Below are the code and all the weights of a small trained network. Each question names an input and a class and asks about switching units off, where a switched-off unit gives its printed mean instead of its output.

import numpy as np


def w(rows, s, z=0):
    codes = np.array(rows[::2]) - 128.0
    scale = np.full(codes.shape[1], s)
    scale[-1] = z or s
    return codes * scale


def f(y):
    return y / 2 * (1 + np.tanh(0.7978845608 * (y + 0.044715 * y**3)))


def log_softmax(a):
    a = a - a.max(-1, keepdims=True)
    return a - np.log(np.exp(a).sum(-1, keepdims=True))


def net(x, mask):
    res = np.array(x, float).reshape(1, 8) / 4 @ E
    y = f(res @ A[0][:, :-1].T + A[0][:, -1])
    res = res + np.where(mask, y, B[0][:, -1]) @ B[0][:, :-1]
    return log_softmax(res[-1] @ U[:, :-1].T + U[:, -1])


A, B = {}, {}
E = w([
[21,186,103,90,69,134,143,188,132,153],'x0',
[119,133,135,53,117,109,135,95,17,53],'x1',
[128,121,138,120,123,132,129,130,132,129],'x2',
[238,125,49,72,67,97,124,182,150,114],'x3',
[131,126,135,123,121,133,130,126,129,133],'x4',
[131,130,83,134,146,253,210,137,139,74],'x5',
[121,135,119,131,152,113,127,133,136,111],'x6',
[127,137,112,142,135,122,128,125,121,125],'x7',
],0.012)
A[0] = w([
[173,135,77,104,110,171,111,161,144,109,102],'n1',
[184,130,86,75,120,95,120,139,119,116,34],'n2',
[186,88,138,161,153,115,140,109,127,118,19],'n3',
[136,139,156,115,111,55,73,121,119,146,85],'n4',
[196,128,61,119,71,99,112,154,153,127,48],'n5',
[234,79,163,176,189,125,100,82,140,90,6],'n6',
[105,156,134,104,103,54,74,145,123,175,119],'n7',
[184,134,76,79,103,95,123,185,149,135,87],'n8',
[108,169,135,100,99,125,145,130,124,117,17],'n9',
[57,126,187,153,191,172,131,84,111,153,97],'n10',
[144,98,145,154,113,40,75,114,124,164,103],'n11',
[75,169,108,137,95,122,145,184,176,162,29],'n12',
[142,135,91,130,139,196,177,145,128,84,92],'n13',
[78,173,112,101,114,118,148,162,130,145,65],'n14',
[128,132,99,151,117,213,201,126,153,69,131],'n15',
[101,153,131,108,111,65,103,122,144,153,56],'n16',
[153,143,128,168,144,151,103,152,187,178,41],'n17',
[148,132,105,149,124,113,150,149,206,184,54],'n18',
[69,167,108,95,93,133,117,178,121,116,32],'n19',
[125,135,166,155,112,71,96,123,125,134,139],'n20',
[143,125,145,182,133,144,114,143,193,166,23],'n21',
[84,147,179,164,141,141,106,100,112,128,31],'n22',
[143,150,139,38,127,103,144,100,7,65,4],'n23',
[139,160,133,122,130,133,134,122,126,151,21],'n24',
[126,119,120,141,137,179,173,133,120,121,72],'n25',
],0.012,0.0032)
B[0] = w([
[129,135,155,137,149,67,170,165,137,167,195],'n1',
[74,90,184,156,140,68,180,140,116,135,197],'n2',
[139,201,187,129,75,165,104,119,92,112,176],'n3',
[177,141,91,85,184,156,138,171,166,148,209],'n4',
[88,102,180,181,145,58,210,120,126,162,226],'n5',
[154,244,183,138,55,198,94,108,2,113,234],'n6',
[171,152,98,70,158,160,159,145,163,129,226],'n7',
[86,106,191,179,149,61,180,152,98,169,227],'n8',
[128,141,154,145,121,137,92,104,121,112,154],'n9',
[100,88,174,152,151,16,212,176,116,155,240],'n10',
[201,134,62,59,161,170,148,177,163,174,228],'n11',
[149,182,158,135,43,166,96,79,54,104,210],'n12',
[161,137,102,69,169,162,130,163,177,167,210],'n13',
[154,182,178,141,74,176,110,101,77,150,188],'n14',
[211,145,66,47,194,126,151,174,179,160,235],'n15',
[172,162,88,126,152,133,119,136,146,144,186],'n16',
[75,81,78,155,108,157,73,71,185,73,204],'n17',
[70,53,92,190,116,169,66,86,184,75,209],'n18',
[161,187,171,141,44,169,104,117,49,102,198],'n19',
[168,136,100,91,167,142,161,149,173,138,192],'n20',
[115,75,83,170,128,134,68,76,159,78,203],'n21',
[89,73,191,174,151,39,181,150,120,166,187],'n22',
[37,51,43,180,104,161,33,56,211,34,252],'n23',
[106,137,120,134,126,136,144,140,129,110,121],'n24',
[166,123,100,94,166,160,162,158,146,139,174],'n25',
],0.0092,0.014)
U = w([
[198,154,53,13,187,143,143,166,169,197,203],'0',
[97,91,186,169,151,17,185,150,112,201,112],'1',
[84,53,49,161,114,147,30,86,173,87,3],'2',
[162,244,163,116,62,174,88,117,28,151,190],'3',
],0.011,0.0016)

Each question gives the input, the list of numbers given to net, and the class t.
The units are the neurons (one row each of A and B). Each row of codes is followed by its name. A weight is (code - 128) times the scale printed after its matrix; where a second scale follows, it is the last column's (A, B and U).
mask holds one flag per neuron, in row order. A switched-off neuron (its flag False) gives its mean, the last column of its row in B, instead of its output. The means were averaged over made-up inputs and are rounded, as every weight is.
A unit's drop is (log p(t) with every unit on - log p(t) with that unit switched off) / (log p(t) with every unit on - log p(t) with every unit switched off).
The circuit of an input: a set's keep is (log p(t) with only the set's units on - log p(t) with every unit switched off) / (log p(t) with every unit on - log p(t) with every unit switched off). Starting from the 12 units with the biggest drops (on a tie, the unit counted first), units are removed one at a time, each time the one whose removal leaves the highest keep (on an exact tie, the one counted first), for as long as the keep stays at least 0.8.
units of the circuit, in order: the units of the circuit, biggest drop first
k most important neurons: the k neurons with the biggest drops, biggest first
drop when u is switched off: that unit's drop, to one decimal
input [-6,-1,-2,0,5,-6,-4,6], class 0: 4 most important neurons => (n11 n4 n20 n12)
input [-4,-5,6,1,3,-7,6,5], class 0: units of the circuit, in order => (n11)
input [8,-3,4,-7,0,-6,-4,4], class 3: 4 most important neurons => (n12 n19 n14 n5)
input [-8,6,1,3,-3,4,-7,3], class 3: 2 most important neurons => (n6 n3)
input [4,-4,7,-3,0,3,3,0], class 2: 4 most important neurons => (n6 n11 n8 n3)
input [1,7,6,1,1,-7,3,-4], class 0: 2 most important neurons => (n4 n11)
input [-3,8,-8,7,3,-2,1,-3], class 2: 3 most important neurons => (n23 n10 n22)
input [-3,-7,1,6,-5,-5,-2,5], class 2: 4 most important neurons => (n18 n17 n21 n10)
input [5,-7,-3,8,7,2,-2,-3], class 1: 2 most important neurons => (n8 n5)
input [7,2,-3,-4,6,6,3,1], class 3: 2 most important neurons => (n19 n14)
input [-5,-5,0,0,3,3,-1,2], class 2: 3 most important neurons => (n17 n21 n18)
input [-3,-6,5,-5,2,0,-4,2], class 2: 2 most important neurons => (n21 n17)
input [4,6,1,-6,-8,7,-2,2], class 0: 2 most important neurons => (n15 n13)
input [8,6,-4,-1,-5,2,8,4], class 3: units of the circuit, in order => (n19)
input [6,7,3,5,-2,-6,-6,8], class 2: 4 most important neurons => (n23 n15 n6 n13)
input [-3,7,7,1,-7,-3,-6,-1], class 2: drop when n23 is switched off => 1.9
input [0,-6,-4,6,-5,-5,-4,0], class 1: drop when n8 is switched off => 2.5
input [-7,-3,-4,1,-2,-8,3,4], class 0: drop when n4 is switched off => 0.3
